Here is a tiny trained network, its code and every weight. The questions are about switching its units off for an input and a class, where a switched-off unit gives its printed mean instead of its output.

import numpy as np


def w(rows, s, z=0):
    codes = np.array(rows[::2]) - 128.0
    scale = np.full(codes.shape[1], s)
    scale[-1] = z or s
    return codes * scale


def f(y):
    return np.maximum(y, 0)


def log_softmax(a):
    a = a - a.max(-1, keepdims=True)
    return a - np.log(np.exp(a).sum(-1, keepdims=True))


def net(x, mask):
    res = np.array(x, float).reshape(1, 5) / 4 @ E
    y = f(res @ A[0][:, :-1].T + A[0][:, -1])
    res = res + np.where(mask, y, B[0][:, -1]) @ B[0][:, :-1]
    return log_softmax(res[-1] @ U[:, :-1].T + U[:, -1])


A, B = {}, {}
E = w([
[25,218,106,104,70,75,198,189,206,191,118],'x0',
[52,189,112,184,192,221,53,175,63,195,151],'x1',
[163,176,123,136,220,33,85,197,159,63,118],'x2',
[218,189,169,126,23,91,20,120,82,162,87],'x3',
[210,147,203,152,127,149,139,133,192,150,252],'x4',
],0.011)
A[0] = w([
[145,236,139,103,46,114,109,152,137,156,106,117],'n1',
[194,33,119,26,40,42,224,49,188,24,95,16],'n2',
[68,79,60,88,95,114,136,115,29,59,12,51],'n3',
[153,167,108,137,231,35,51,222,170,49,110,67],'n4',
[158,83,119,138,167,156,78,85,38,68,163,19],'n5',
[177,174,145,104,60,97,34,110,69,153,75,30],'n6',
[112,50,135,113,58,223,158,46,84,201,131,65],'n7',
[98,129,66,61,146,115,113,143,117,124,4,53],'n8',
[211,30,155,160,182,176,76,65,64,63,117,68],'n9',
[36,61,73,106,242,168,238,134,171,80,173,36],'n10',
[69,187,93,254,179,224,78,166,56,177,147,9],'n11',
[125,141,140,165,178,74,129,166,127,85,118,19],'n12',
[53,196,118,71,88,69,168,182,182,217,135,1],'n13',
[72,94,109,110,27,190,162,68,135,186,144,30],'n14',
[206,131,174,158,110,149,142,130,168,140,241,49],'n15',
[176,156,169,146,102,162,169,157,205,138,230,56],'n16',
],0.0095,0.0098)
B[0] = w([
[138,46,78,163,70,108,126,127,108,112,172,207],'n1',
[79,131,200,52,161,197,61,247,46,178,146,248],'n2',
[80,167,182,223,205,145,78,49,198,150,141,205],'n3',
[214,200,124,60,164,141,204,71,57,72,70,239],'n4',
[88,184,101,156,53,93,178,190,168,153,119,191],'n5',
[191,2,101,138,98,81,103,90,105,199,234,199],'n6',
[218,211,124,93,173,100,182,95,66,35,66,219],'n7',
[130,146,177,206,154,184,122,99,219,142,118,184],'n8',
[33,123,51,139,55,59,224,168,208,107,117,240],'n9',
[198,5,84,164,33,57,81,79,67,188,200,251],'n10',
[101,103,232,44,157,194,57,236,92,143,134,234],'n11',
[189,184,156,152,106,122,148,140,95,106,87,157],'n12',
[52,176,56,115,75,73,194,177,182,130,97,215],'n13',
[212,184,146,92,147,96,190,115,120,61,92,189],'n14',
[97,129,163,192,198,162,93,59,172,203,92,204],'n15',
[80,165,143,217,164,149,77,79,162,116,85,199],'n16',
],0.0091,0.018)
U = w([
[102,104,173,66,153,159,81,248,77,136,135,114],'0',
[63,130,75,128,69,74,216,185,179,120,121,125],'1',
[200,19,107,150,71,82,100,83,84,142,163,108],'2',
[219,172,136,94,167,112,193,90,77,67,97,112],'3',
[95,134,161,202,195,146,93,51,188,134,116,119],'4',
[115,86,53,73,147,167,118,87,137,63,157,253],'5',
],0.011,0.035)

Each question gives the input, the list of numbers given to net, and the class t.
The units are the neurons (one row each of A and B). Each row of codes is followed by its name. A weight is (code - 128) times the scale printed after its matrix; where a second scale follows, it is the last column's (A, B and U).
mask holds one flag per neuron, in row order. A switched-off neuron (its flag False) gives its mean, the last column of its row in B, instead of its output. The means were averaged over made-up inputs and are rounded, as every weight is.
A unit's drop is (log p(t) with every unit on - log p(t) with that unit switched off) / (log p(t) with every unit on - log p(t) with every unit switched off).
The circuit of an input: a set's keep is (log p(t) with only the set's units on - log p(t) with every unit switched off) / (log p(t) with every unit on - log p(t) with every unit switched off). Starting from the 12 units with the biggest drops (on a tie, the unit counted first), units are removed one at a time, each time the one whose removal leaves the highest keep (on an exact tie, the one counted first), for as long as the keep stays at least 0.8.
units of the circuit, in order: the units of the circuit, biggest drop first
most important unit: the unit with the biggest drop
k most important neurons: the k neurons with the biggest drops, biggest first
drop of u: that unit's drop, to one decimal
input [4,5,-3,2,-2], class 0: most important unit : n11
input [-7,1,-8,4,0], class 3: 4 most important neurons : (n7 n13 n14 n1)
input [-6,3,2,6,-3], class 1: 3 most important neurons : (n9 n10 n5)
input [3,-8,0,-4,8], class 0: 2 most important neurons : (n2 n3)
input [-6,-5,6,0,-4], class 1: 2 most important neurons : (n9 n7)
input [5,0,6,4,1], class 3: 3 most important neurons : (n4 n9 n10)
input [1,1,5,0,-6], class 4: 3 most important neurons : (n3 n8 n7)
input [-7,-6,-1,7,0], class 1: 2 most important neurons : (n9 n10)
input [-1,-6,-7,-6,6], class 3: 4 most important neurons : (n7 n14 n11 n6)
input [4,7,-6,-4,7], class 0: 2 most important neurons : (n11 n3)
input [6,-2,0,-7,-4], class 2: 3 most important neurons : (n10 n9 n5)
input [6,-1,7,5,-6], class 3: 4 most important neurons : (n4 n9 n10 n5)
input [-8,2,5,0,-6], class 1: drop of n9 : 1.0
input [7,-7,-8,4,-2], class 3: drop of n8 : 0.0
input [5,-1,-6,-8,-6], class 2: drop of n10 : 1.7
input [-2,4,-1,5,-3], class 2: units of the circuit, in order : (n6)
